Below are the code and all the weights of a small trained network. Each question names an input and a class and asks about switching units off, where a switched-off unit gives its printed mean instead of its output.

import numpy as np


def w(rows, s, z=0):
    codes = np.array(rows[::2]) - 128.0
    scale = np.full(codes.shape[1], s)
    scale[-1] = z or s
    return codes * scale


def norm(h):
    return h / np.sqrt((h * h).mean(-1, keepdims=True) + 1e-5)


def f(y):
    return y / 2 * (1 + np.tanh(0.7978845608 * (y + 0.044715 * y**3)))


def log_softmax(a):
    a = a - a.max(-1, keepdims=True)
    return a - np.log(np.exp(a).sum(-1, keepdims=True))


def net(x, mask):
    res = np.array(x, float).reshape(1, 5) / 4 @ E
    u = 0
    for l in range(3):
        y = f(norm(res) @ A[l][:, :-1].T + A[l][:, -1])
        res = res + np.where(mask[u : u + 6], y, B[l][:, -1]) @ B[l][:, :-1]
        u += 6
    return log_softmax(norm(res)[-1] @ U[:, :-1].T + U[:, -1])


A, B = {}, {}
E = w([
[69,80,129,54,141,160,140],'x0',
[102,99,186,162,245,171,105],'x1',
[175,137,83,112,161,191,120],'x2',
[95,130,107,153,80,162,99],'x3',
[117,109,124,116,134,133,134],'x4',
],0.012)
A[0] = w([
[40,126,193,146,90,34,123,79],'L0N1',
[211,196,5,69,202,216,61,141],'L0N2',
[42,104,187,183,112,16,140,75],'L0N3',
[214,176,227,40,183,37,122,2],'L0N4',
[40,165,194,201,61,219,2,119],'L0N5',
[99,80,214,235,231,155,150,173],'L0N6',
],0.0062,0.0044)
B[0] = w([
[67,166,48,136,109,162,158,171],'L0N1',
[41,167,128,162,120,121,156,233],'L0N2',
[89,182,87,161,205,204,161,179],'L0N3',
[252,95,147,107,163,75,124,143],'L0N4',
[161,70,152,160,103,101,136,185],'L0N5',
[160,161,163,113,47,151,153,254],'L0N6',
],0.013,0.006)
A[1] = w([
[194,133,105,116,180,138,125,107],'L1N1',
[31,126,183,203,45,120,164,253],'L1N2',
[152,95,125,3,202,124,209,173],'L1N3',
[114,40,100,187,62,194,106,122],'L1N4',
[106,119,163,143,141,135,90,44],'L1N5',
[121,166,29,143,254,119,121,172],'L1N6',
],0.0083,0.0052)
B[1] = w([
[81,96,132,193,72,5,94,126],'L1N1',
[166,166,107,68,199,132,74,251],'L1N2',
[120,134,95,137,108,46,16,168],'L1N3',
[138,56,89,114,166,1,49,160],'L1N4',
[106,76,153,131,116,132,151,119],'L1N5',
[115,165,78,182,200,107,73,151],'L1N6',
],0.0094,0.012)
A[2] = w([
[14,64,139,110,77,183,61,195],'L2N1',
[171,184,33,78,83,95,197,110],'L2N2',
[125,82,118,125,8,145,187,1],'L2N3',
[117,88,183,170,197,174,103,128],'L2N4',
[138,102,217,149,151,173,114,30],'L2N5',
[125,151,184,107,175,60,182,21],'L2N6',
],0.011,0.0033)
B[2] = w([
[156,247,158,208,123,46,86,196],'L2N1',
[95,63,246,143,154,167,184,254],'L2N2',
[79,71,227,158,85,204,139,131],'L2N3',
[22,84,90,110,1,159,249,179],'L2N4',
[130,65,173,38,21,4,210,160],'L2N5',
[66,44,11,181,103,121,49,135],'L2N6',
],0.0088,0.007)
U = w([
[88,89,211,83,19,125,179,107],'0',
[36,232,80,176,142,128,155,62],'1',
[148,171,178,134,132,76,73,226],'2',
[162,158,169,95,147,93,90,242],'3',
[160,96,138,143,136,26,46,99],'4',
[207,104,80,73,186,143,141,35],'5',
[198,7,77,113,203,184,170,2],'6',
],0.012,0.0077)

Each question gives the input, the list of numbers given to net, and the class t.
The units are the neurons (one row each of A and B). Each row of codes is followed by its name. A weight is (code - 128) times the scale printed after its matrix; where a second scale follows, it is the last column's (A, B and U).
mask holds one flag per neuron, layer by layer. A switched-off neuron (its flag False) gives its mean, the last column of its row in B, instead of its output. The means were averaged over made-up inputs and are rounded, as every weight is.
A unit's drop is (log p(t) with every unit on - log p(t) with that unit switched off) / (log p(t) with every unit on - log p(t) with every unit switched off).
The circuit of an input: a set's keep is (log p(t) with only the set's units on - log p(t) with every unit switched off) / (log p(t) with every unit on - log p(t) with every unit switched off). Starting from the 12 units with the biggest drops (on a tie, the unit counted first), units are removed one at a time, each time the one whose removal leaves the highest keep (on an exact tie, the one counted first), for as long as the keep stays at least 0.8.
units of the circuit, in order: the units of the circuit, biggest drop first
most important unit: the unit with the biggest drop
k most important neurons: the k neurons with the biggest drops, biggest first
top k neurons in layer l: the k neurons of layer l with the biggest drops, biggest first
drop of u: that unit's drop, to one decimal
input [2,1,-7,6,4], class 1: units of the circuit, in order => L0N3
input [-6,-4,-7,-6,3], class 1: units of the circuit, in order => L0N3; L0N1
input [8,-7,8,3,6], class 1: 4 most important neurons => L0N6; L0N2; L2N1; L0N5
input [2,-5,-5,8,-2], class 4: units of the circuit, in order => L1N4; L0N6; L0N2
input [-2,1,0,8,-6], class 4: units of the circuit, in order => L0N5; L1N4
input [6,-2,6,-7,0], class 4: 2 most important neurons => L1N3; L0N6
input [5,5,-6,2,5], class 1: top 3 neurons in layer 0 => L0N3; L0N1; L0N4
input [8,5,3,8,8], class 2: 2 most important neurons => L2N1; L1N4
input [-4,-8,-2,8,-8], class 0: 4 most important neurons => L2N2; L1N3; L1N6; L2N1
input [4,2,1,6,-5], class 4: 2 most important neurons => L1N4; L0N5
input [-3,-7,-7,0,-7], class 0: 2 most important neurons => L2N2; L0N2
input [-3,-8,5,8,-8], class 0: 4 most important neurons => L2N2; L1N3; L1N6; L2N1
input [-2,5,6,0,-4], class 1: 4 most important neurons => L0N2; L2N2; L2N4; L0N4
input [-8,-3,8,2,3], class 1: most important unit => L0N2
input [-1,3,-2,2,-4], class 3: 2 most important neurons => L0N6; L1N2
input [-7,6,7,6,1], class 1: 2 most important neurons => L0N2; L2N4
input [8,1,5,6,4], class 2: units of the circuit, in order => L2N1; L0N3
input [-8,-8,2,-5,-7], class 0: top 4 neurons in layer 1 => L1N2; L1N3; L1N4; L1N6
input [-8,-6,8,-4,-4], class 1: top 2 neurons in layer 0 => L0N2; L0N6
input [-5,4,-5,7,1], class 4: units of the circuit, in order => L0N5
input [-4,6,-1,-4,-3], class 0: 2 most important neurons => L2N5; L1N2
input [-7,1,-1,-8,-2], class 4: 2 most important neurons => L2N6; L1N1
input [-1,-6,-4,7,6], class 4: top 2 neurons in layer 1 => L1N4; L1N2
input [-6,3,3,8,-2], class 4: 2 most important neurons => L0N5; L1N4
input [3,-4,-7,2,7], class 1: 2 most important neurons => L0N1; L0N3
input [6,-4,-2,-8,5], class 4: top 2 neurons in layer 1 => L1N3; L1N2
input [5,1,3,4,1], class 2: drop of L0N2 => 0.2
